Here is a tiny trained network, its code and every weight. The questions are about switching its units off for an input and a class, where a switched-off unit gives its printed mean instead of its output.

import numpy as np


def w(rows, s, z=0):
    codes = np.array(rows[::2]) - 128.0
    scale = np.full(codes.shape[1], s)
    scale[-1] = z or s
    return codes * scale


def f(y):
    return np.maximum(y, 0)


def log_softmax(a):
    a = a - a.max(-1, keepdims=True)
    return a - np.log(np.exp(a).sum(-1, keepdims=True))


def net(x, mask):
    res = np.array(x, float).reshape(1, 6) / 4 @ E
    y = f(res @ A[0][:, :-1].T + A[0][:, -1])
    res = res + np.where(mask, y, B[0][:, -1]) @ B[0][:, :-1]
    return log_softmax(res[-1] @ U[:, :-1].T + U[:, -1])


A, B = {}, {}
E = w([
[217,181,49],'x0',
[125,127,130],'x1',
[121,4,70],'x2',
[126,127,128],'x3',
[46,198,1],'x4',
[129,131,128],'x5',
],0.0078)
A[0] = w([
[9,123,160,133],'n0',
[87,192,62,89],'n1',
[188,145,97,116],'n2',
[92,179,108,131],'n3',
[129,156,145,166],'n4',
[25,157,96,74],'n5',
[180,129,33,94],'n6',
[173,80,171,125],'n7',
[103,116,129,255],'n8',
[70,115,163,95],'n9',
[217,102,190,61],'n10',
[222,168,109,105],'n11',
[80,148,75,128],'n12',
[137,158,168,146],'n13',
[63,91,147,225],'n14',
[131,37,127,109],'n15',
[139,204,155,49],'n16',
[104,109,171,126],'n17',
[108,108,158,111],'n18',
[182,89,171,79],'n19',
[99,145,101,78],'n20',
[218,149,48,110],'n21',
[59,114,37,75],'n22',
[103,172,43,145],'n23',
[110,162,185,137],'n24',
[176,31,93,187],'n25',
[111,188,157,240],'n26',
[175,186,194,129],'n27',
[164,93,164,108],'n28',
[214,121,200,71],'n29',
[67,133,86,85],'n30',
],0.013,0.0087)
B[0] = w([
[217,45,156,219],'n0',
[118,188,177,211],'n1',
[168,2,156,174],'n2',
[150,140,126,190],'n3',
[122,138,41,179],'n4',
[113,204,202,196],'n5',
[142,118,172,198],'n6',
[120,220,124,202],'n7',
[219,94,58,250],'n8',
[212,117,191,167],'n9',
[92,220,186,200],'n10',
[130,16,182,193],'n11',
[171,197,142,200],'n12',
[107,111,54,181],'n13',
[206,118,95,242],'n14',
[94,181,89,196],'n15',
[72,122,87,166],'n16',
[188,83,130,174],'n17',
[164,116,141,156],'n18',
[117,224,146,182],'n19',
[101,180,202,149],'n20',
[217,62,157,214],'n21',
[68,195,147,208],'n22',
[162,185,137,235],'n23',
[105,113,51,187],'n24',
[106,180,36,246],'n25',
[189,94,46,255],'n26',
[95,123,47,213],'n27',
[103,201,135,179],'n28',
[110,214,192,204],'n29',
[120,191,169,175],'n30',
],0.0062,0.0091)
U = w([
[100,177,244,80],'0',
[118,124,40,118],'1',
[149,111,121,254],'2',
[212,47,252,73],'3',
[142,113,113,210],'4',
[142,117,111,168],'5',
[59,44,110,19],'6',
],0.013,0.0053)

Each question gives the input, the list of numbers given to net, and the class t.
The units are the neurons (one row each of A and B). Each row of codes is followed by its name. A weight is (code - 128) times the scale printed after its matrix; where a second scale follows, it is the last column's (A, B and U).
mask holds one flag per neuron, in row order. A switched-off neuron (its flag False) gives its mean, the last column of its row in B, instead of its output. The means were averaged over made-up inputs and are rounded, as every weight is.
A unit's drop is (log p(t) with every unit on - log p(t) with that unit switched off) / (log p(t) with every unit on - log p(t) with every unit switched off).
The circuit of an input: a set's keep is (log p(t) with only the set's units on - log p(t) with every unit switched off) / (log p(t) with every unit on - log p(t) with every unit switched off). Starting from the 12 units with the biggest drops (on a tie, the unit counted first), units are removed one at a time, each time the one whose removal leaves the highest keep (on an exact tie, the one counted first), for as long as the keep stays at least 0.8.
circuit, biggest first: the units of the circuit, biggest drop first
most important unit: the unit with the biggest drop
k most important neurons: the k neurons with the biggest drops, biggest first
drop when u is switched off: that unit's drop, to one decimal
input [6,2,8,4,-5,5], class 1: 3 most important neurons => n25, n15, n0
input [-6,-4,1,0,2,3], class 3: most important unit => n0
input [-6,1,-3,5,2,2], class 3: circuit, biggest first => n0, n25
input [6,8,8,4,-8,3], class 0: circuit, biggest first => n10, n29, n19
input [8,2,6,6,-4,-3], class 3: 4 most important neurons => n21, n11, n2, n6
input [-8,6,-5,6,5,6], class 3: 3 most important neurons => n0, n25, n9
input [4,-4,-8,5,8,-1], class 0: 2 most important neurons => n1, n5
input [-5,3,5,-1,-4,3], class 1: 2 most important neurons => n25, n15
input [2,-5,-4,0,7,-6], class 0: 2 most important neurons => n1, n5
input [8,-7,-7,-3,-2,-4], class 3: 2 most important neurons => n11, n21
input [-4,8,-6,6,-8,8], class 0: 2 most important neurons => n29, n10
input [-7,3,-7,-7,3,-2], class 1: 2 most important neurons => n24, n26
input [-7,-1,-4,7,7,5], class 0: 2 most important neurons => n5, n1
input [8,4,-1,-4,7,-1], class 3: most important unit => n21
input [-8,-7,-5,-2,4,1], class 3: 3 most important neurons => n0, n25, n9
input [-7,-3,-8,-5,-5,1], class 1: 2 most important neurons => n27, n24
input [2,-2,7,-2,-2,2], class 1: drop when n0 is switched off => 0.1
input [-5,1,6,-7,-5,-1], class 4: drop when n25 is switched off => 0.3
input [-8,3,8,5,-5,1], class 1: drop when n25 is switched off => 1.0
input [-6,7,-7,-2,4,3], class 1: circuit, biggest first => n26
